Below is a small trained network, with its code and all its weights. Each question gives an input and a class and asks what happens when units are switched off, that is, made to give their printed mean instead of their output.

import numpy as np


def w(rows, s, z=0):
    codes = np.array(rows[::2]) - 128.0
    scale = np.full(codes.shape[1], s)
    scale[-1] = z or s
    return codes * scale


def f(y):
    return np.maximum(y, 0)


def log_softmax(a):
    a = a - a.max(-1, keepdims=True)
    return a - np.log(np.exp(a).sum(-1, keepdims=True))


def net(x, mask):
    res = np.array(x, float).reshape(1, 4) / 4 @ E
    y = f(res @ A[0][:, :-1].T + A[0][:, -1])
    res = res + np.where(mask, y, B[0][:, -1]) @ B[0][:, :-1]
    return log_softmax(res[-1] @ U[:, :-1].T + U[:, -1])


A, B = {}, {}
E = w([
[76,207,242,71,72],'x0',
[64,49,200,227,58],'x1',
[72,81,179,62,254],'x2',
[253,107,234,133,145],'x3',
],0.0087)
A[0] = w([
[153,182,104,86,156,68],'neuron 1',
[178,199,99,89,161,149],'neuron 2',
[91,55,149,96,188,57],'neuron 3',
[112,169,178,104,111,27],'neuron 4',
[91,157,188,97,112,150],'neuron 5',
[161,64,76,143,144,50],'neuron 6',
[147,196,92,170,72,25],'neuron 7',
[176,180,98,93,133,43],'neuron 8',
[64,134,111,131,163,91],'neuron 9',
[85,78,138,148,101,48],'neuron 10',
[179,120,164,124,138,21],'neuron 11',
[151,149,106,87,137,27],'neuron 12',
[108,248,217,71,87,73],'neuron 13',
[182,137,184,135,140,65],'neuron 14',
[110,153,159,101,101,32],'neuron 15',
[60,159,110,119,112,65],'neuron 16',
[143,164,104,98,172,55],'neuron 17',
[170,152,116,161,88,136],'neuron 18',
[86,94,156,181,120,209],'neuron 19',
[191,32,79,145,192,116],'neuron 20',
[161,76,80,145,148,2],'neuron 21',
[97,94,155,187,112,27],'neuron 22',
[25,145,65,120,132,24],'neuron 23',
[121,72,171,124,84,141],'neuron 24',
[193,108,185,118,152,49],'neuron 25',
[172,114,174,152,142,162],'neuron 26',
[118,73,142,127,99,48],'neuron 27',
[127,180,91,101,143,80],'neuron 28',
[97,121,157,117,180,50],'neuron 29',
[113,107,169,111,190,36],'neuron 30',
[151,159,114,159,97,27],'neuron 31',
[147,146,127,172,70,97],'neuron 32',
[109,84,150,160,106,20],'neuron 33',
[166,85,94,149,133,93],'neuron 34',
[59,99,150,103,180,84],'neuron 35',
],0.015,0.0087)
B[0] = w([
[108,62,174,104,83,186],'neuron 1',
[71,80,168,73,107,228],'neuron 2',
[183,160,175,127,164,201],'neuron 3',
[98,102,115,215,163,163],'neuron 4',
[85,118,113,166,146,209],'neuron 5',
[96,113,125,215,149,190],'neuron 6',
[242,191,210,123,181,189],'neuron 7',
[123,80,168,95,108,177],'neuron 8',
[170,175,99,127,72,177],'neuron 9',
[118,90,152,102,86,175],'neuron 10',
[156,137,112,133,66,153],'neuron 11',
[117,80,165,102,94,152],'neuron 12',
[89,103,115,219,173,249],'neuron 13',
[148,146,49,132,79,176],'neuron 14',
[132,92,125,192,141,152],'neuron 15',
[151,139,60,153,75,174],'neuron 16',
[137,84,146,110,102,172],'neuron 17',
[144,156,147,109,171,198],'neuron 18',
[79,99,140,70,103,250],'neuron 19',
[83,133,136,180,142,254],'neuron 20',
[105,99,129,222,144,168],'neuron 21',
[126,64,167,82,93,182],'neuron 22',
[166,164,72,152,41,208],'neuron 23',
[97,112,150,102,118,206],'neuron 24',
[166,174,11,109,16,184],'neuron 25',
[127,155,61,86,84,205],'neuron 26',
[113,99,149,86,105,154],'neuron 27',
[107,92,161,108,63,179],'neuron 28',
[175,146,179,135,158,165],'neuron 29',
[215,155,177,144,152,174],'neuron 30',
[167,148,167,140,135,152],'neuron 31',
[167,167,172,103,161,194],'neuron 32',
[118,66,164,88,90,165],'neuron 33',
[101,131,132,167,139,184],'neuron 34',
[189,165,180,121,148,200],'neuron 35',
],0.011,0.012)
U = w([
[74,43,182,41,85,103],'0',
[63,116,112,250,168,105],'1',
[171,200,24,114,21,110],'2',
[223,200,221,107,177,119],'3',
[42,178,99,43,163,255],'4',
[105,157,82,66,181,109],'5',
],0.014,0.03)

Each question gives the input, the list of numbers given to net, and the class t.
The units are the neurons (one row each of A and B). Each row of codes is followed by its name. A weight is (code - 128) times the scale printed after its matrix; where a second scale follows, it is the last column's (A, B and U).
mask holds one flag per neuron, in row order. A switched-off neuron (its flag False) gives its mean, the last column of its row in B, instead of its output. The means were averaged over made-up inputs and are rounded, as every weight is.
A unit's drop is (log p(t) with every unit on - log p(t) with that unit switched off) / (log p(t) with every unit on - log p(t) with every unit switched off).
The circuit of an input: a set's keep is (log p(t) with only the set's units on - log p(t) with every unit switched off) / (log p(t) with every unit on - log p(t) with every unit switched off). Starting from the 12 units with the biggest drops (on a tie, the unit counted first), units are removed one at a time, each time the one whose removal leaves the highest keep (on an exact tie, the one counted first), for as long as the keep stays at least 0.8.
circuit, biggest first: the units of the circuit, biggest drop first
k most important neurons: the k neurons with the biggest drops, biggest first
drop when u is switched off: that unit's drop, to one decimal
input [2,5,6,8], class 2: most important neuron	[neuron 25]
input [1,-2,-3,0], class 4: 4 most important neurons	[neuron 35; neuron 3; neuron 30; neuron 29]
input [1,-6,-1,-7], class 2: 3 most important neurons	[neuron 23; neuron 16; neuron 19]
input [-6,-1,-7,1], class 3: 2 most important neurons	[neuron 7; neuron 13]
input [5,7,2,8], class 2: 4 most important neurons	[neuron 25; neuron 14; neuron 26; neuron 2]
input [3,3,4,-1], class 3: circuit, biggest first	[neuron 35; neuron 2]
input [-7,-3,-7,-2], class 1: 3 most important neurons	[neuron 6; neuron 21; neuron 20]
input [8,7,-1,2], class 1: 3 most important neurons	[neuron 13; neuron 4; neuron 5]
input [2,-8,8,-8], class 0: 3 most important neurons	[neuron 2; neuron 1; neuron 28]
input [-5,7,6,-8], class 2: 2 most important neurons	[neuron 23; neuron 9]
input [3,0,0,-1], class 4: 3 most important neurons	[neuron 20; neuron 6; neuron 21]
input [-8,-7,-8,-7], class 1: 2 most important neurons	[neuron 6; neuron 21]
input [-7,8,0,-5], class 0: 2 most important neurons	[neuron 19; neuron 22]
input [-2,6,-8,7], class 3: circuit, biggest first	[neuron 32]
input [1,-2,6,-3], class 3: drop when neuron 22 is switched off	0.0
input [4,-1,3,-1], class 1: drop when neuron 13 is switched off	0.1
input [2,5,-6,-1], class 3: drop when neuron 32 is switched off	0.4
